Here is a tiny trained network, its code and every weight. The questions are about switching its units off for an input and a target symbol, where a switched-off unit gives its printed mean instead of its output.

import numpy as np


def w(rows, s, z=0):
    codes = np.array(rows[::2]) - 128.0
    scale = np.full(codes.shape[1], s)
    scale[-1] = z or s
    return codes * scale


def norm(h):
    return h / np.sqrt((h * h).mean(-1, keepdims=True) + 1e-5)


def f(y):
    return np.maximum(y, 0)


def softmax(a):
    e = np.exp(a - a.max(-1, keepdims=True))
    return e / e.sum(-1, keepdims=True)


def log_softmax(a):
    a = a - a.max(-1, keepdims=True)
    return a - np.log(np.exp(a).sum(-1, keepdims=True))


def net(x, mask):
    ids = ['αδεζλμπσφ'.index(c) for c in x.split()]
    T = len(ids)
    res = E[ids] + P[:T]
    r = norm(res)
    for j in range(2):
        rows = slice(4 * j, 4 * j + 4)
        q, k, v = (r @ M[0][rows].T for M in (Q, K, V))
        z = softmax(np.where(np.tri(T) > 0, q @ k.T / 4**0.5, -1e9)) @ v
        o = O[0][rows]
        res = res + np.where(mask[j], z, o[:, -1]) @ o[:, :-1]
    y = f(norm(res) @ A[0][:, :-1].T + A[0][:, -1])
    res = res + np.where(mask[2:14], y, B[0][:, -1]) @ B[0][:, :-1]
    return log_softmax(norm(res)[-1] @ U[:, :-1].T + U[:, -1])


Q, K, V, O, A, B = {}, {}, {}, {}, {}, {}
E = w([
[99,131,180,91,141,177,121,159],'α',
[105,111,121,54,175,112,92,96],'δ',
[98,127,101,111,116,252,101,164],'ε',
[145,135,116,130,138,179,154,54],'ζ',
[131,130,116,112,200,159,80,175],'λ',
[176,95,152,166,184,121,67,116],'μ',
[77,172,86,160,173,160,121,93],'π',
[137,194,92,146,80,141,82,124],'σ',
[131,154,78,86,92,130,213,123],'φ',
],0.016)
P = w([
[96,110,199,58,149,94,39,16],'0',
[167,254,141,60,208,190,74,80],'1',
[121,155,82,135,132,179,103,126],'2',
[102,72,182,128,120,93,79,79],'3',
[182,204,119,149,191,183,120,145],'4',
[131,126,49,202,117,147,120,166],'5',
[108,48,166,183,105,87,103,131],'6',
[191,153,87,231,173,181,142,205],'7',
],0.0083)
Q[0] = w([
[44,2,154,118,113,40,112,111],'H0',
[114,182,95,118,66,48,155,100],'H0',
[14,94,218,54,20,72,140,112],'H0',
[182,181,129,188,183,123,97,85],'H0',
[112,32,199,88,54,60,168,160],'H1',
[190,239,111,160,80,46,146,159],'H1',
[141,249,130,86,210,173,131,183],'H1',
[193,186,138,190,204,169,73,150],'H1',
],0.0099)
K[0] = w([
[107,124,139,67,177,140,71,142],'H0',
[177,177,81,66,133,122,117,80],'H0',
[98,149,180,46,137,156,92,85],'H0',
[84,100,84,172,94,44,144,138],'H0',
[171,143,167,89,164,193,107,93],'H1',
[158,210,124,136,109,105,132,79],'H1',
[118,163,125,150,124,77,151,186],'H1',
[121,114,102,246,119,95,126,177],'H1',
],0.013)
V[0] = w([
[133,102,98,18,102,141,252,152],'H0',
[113,132,98,144,253,121,179,98],'H0',
[134,141,182,143,168,157,125,20],'H0',
[81,76,125,160,175,59,140,198],'H0',
[7,138,116,197,191,174,158,59],'H1',
[83,148,92,140,176,66,69,209],'H1',
[38,178,114,59,58,84,116,140],'H1',
[132,110,149,20,159,140,184,184],'H1',
],0.0066)
O[0] = w([
[106,149,171,26,189,118,181,176,79],'H0',
[130,131,110,121,156,122,193,93,147],'H0',
[164,97,131,196,144,115,203,163,185],'H0',
[115,180,144,61,75,134,130,15,2],'H0',
[16,146,151,168,133,141,152,70,229],'H1',
[88,130,111,152,254,117,129,233,141],'H1',
[90,135,97,230,11,72,149,190,158],'H1',
[96,52,57,153,127,169,98,112,75],'H1',
],0.0075,0.0051)
A[0] = w([
[137,67,255,125,180,92,65,121,139],'N0',
[129,66,113,77,56,14,146,112,133],'N1',
[201,154,96,168,80,114,200,120,251],'N2',
[159,41,130,185,145,186,160,123,184],'N3',
[68,3,170,127,124,133,142,90,13],'N4',
[131,240,49,32,91,165,221,170,115],'N5',
[136,128,109,130,165,188,60,151,171],'N6',
[214,174,100,134,132,170,95,205,111],'N7',
[96,180,3,141,100,116,153,130,139],'N8',
[155,43,186,101,75,127,46,115,69],'N9',
[146,197,124,157,107,163,104,210,95],'N10',
[116,175,65,122,120,198,143,166,125],'N11',
],0.009,0.0029)
B[0] = w([
[43,180,56,85,45,113,105,181,180],'N0',
[178,51,32,223,175,171,247,69,154],'N1',
[134,97,76,102,100,164,86,228,214],'N2',
[125,154,127,58,73,86,197,91,238],'N3',
[221,201,171,97,210,206,55,130,184],'N4',
[59,233,206,82,128,128,114,210,236],'N5',
[145,94,154,165,47,120,174,89,255],'N6',
[130,193,96,71,108,117,130,133,233],'N7',
[114,170,147,128,53,2,76,144,221],'N8',
[97,90,134,129,241,39,220,192,160],'N9',
[140,44,92,215,177,126,45,100,239],'N10',
[121,111,140,79,180,48,146,106,247],'N11',
],0.0081,0.0069)
U = w([
[138,64,198,136,156,140,122,131,253],'α',
[155,110,164,101,158,2,128,100,65],'δ',
[53,147,58,95,87,158,98,111,1],'ε',
[139,125,71,149,108,121,227,183,65],'ζ',
[116,118,42,113,242,142,129,147,77],'λ',
[198,187,153,100,118,158,116,65,205],'μ',
[83,207,147,217,167,136,164,98,88],'π',
[173,135,116,203,139,135,62,187,180],'σ',
[121,198,205,80,166,121,101,186,207],'φ',
],0.0086,0.0035)

Each question gives the input, a string of symbols that net reads in full, and the target symbol t.
The units are the heads (4 rows each of Q, K, V and O) and the neurons (one row each of A and B). Each row of codes is followed by its name. A weight is (code - 128) times the scale printed after its matrix; where a second scale follows, it is the last column's (O, A, B and U).
mask holds one flag per unit, heads first, then neurons. A switched-off unit (its flag False) gives its mean, the last column of its rows in O or B, instead of its output. The means were averaged over made-up inputs and are rounded, as every weight is.
A unit's drop is (log p(t) with every unit on - log p(t) with that unit switched off) / (log p(t) with every unit on - log p(t) with every unit switched off).
unit that matters most: the unit with the biggest drop
top k neurons: the k neurons with the biggest drops, biggest first
heads that matter: for each layer, one digit per head in row order, 1 if its drop is at least 0.15 and else 0, layers parted by /
input δ ε λ ε δ α ε ε, target ε: heads that matter => 11
input φ σ σ δ ε, target σ: unit that matters most => H0
input λ ε σ ε α, target σ: top 2 neurons => (N10 N5)
input μ α δ λ π δ ζ δ, target ζ: heads that matter => 10
input ε μ π ζ ε α, target α: heads that matter => 10
input δ σ π φ ζ, target φ: heads that matter => 10
input ζ λ σ φ λ δ δ, target λ: heads that matter => 00
input μ λ ζ, target ζ: top 2 neurons => (N3 N4)
input π δ δ ζ φ ζ λ, target ε: heads that matter => 11
input ε λ φ φ μ, target φ: heads that matter => 10
input σ σ α, target α: heads that matter => 01
input ε μ μ ε ε, target μ: heads that matter => 11
input ε π α π π ζ ε ε, target ζ: heads that matter => 10
input μ λ σ ε φ, target φ: unit that matters most => N5
input ζ ζ ε ε α, target ε: top 2 neurons => (N0 N5)
input φ λ φ σ ζ ε λ δ, target λ: top 2 neurons => (N5 N8)
input λ ε π δ π π ζ, target μ: top 2 neurons => (N4 N3)
input λ σ δ α ε, target ε: top 3 neurons => (N6 N7 N10)
input ε σ π σ ε λ σ ζ, target σ: top 2 neurons => (N10 N2)
input λ α σ σ, target σ: unit that matters most => H1
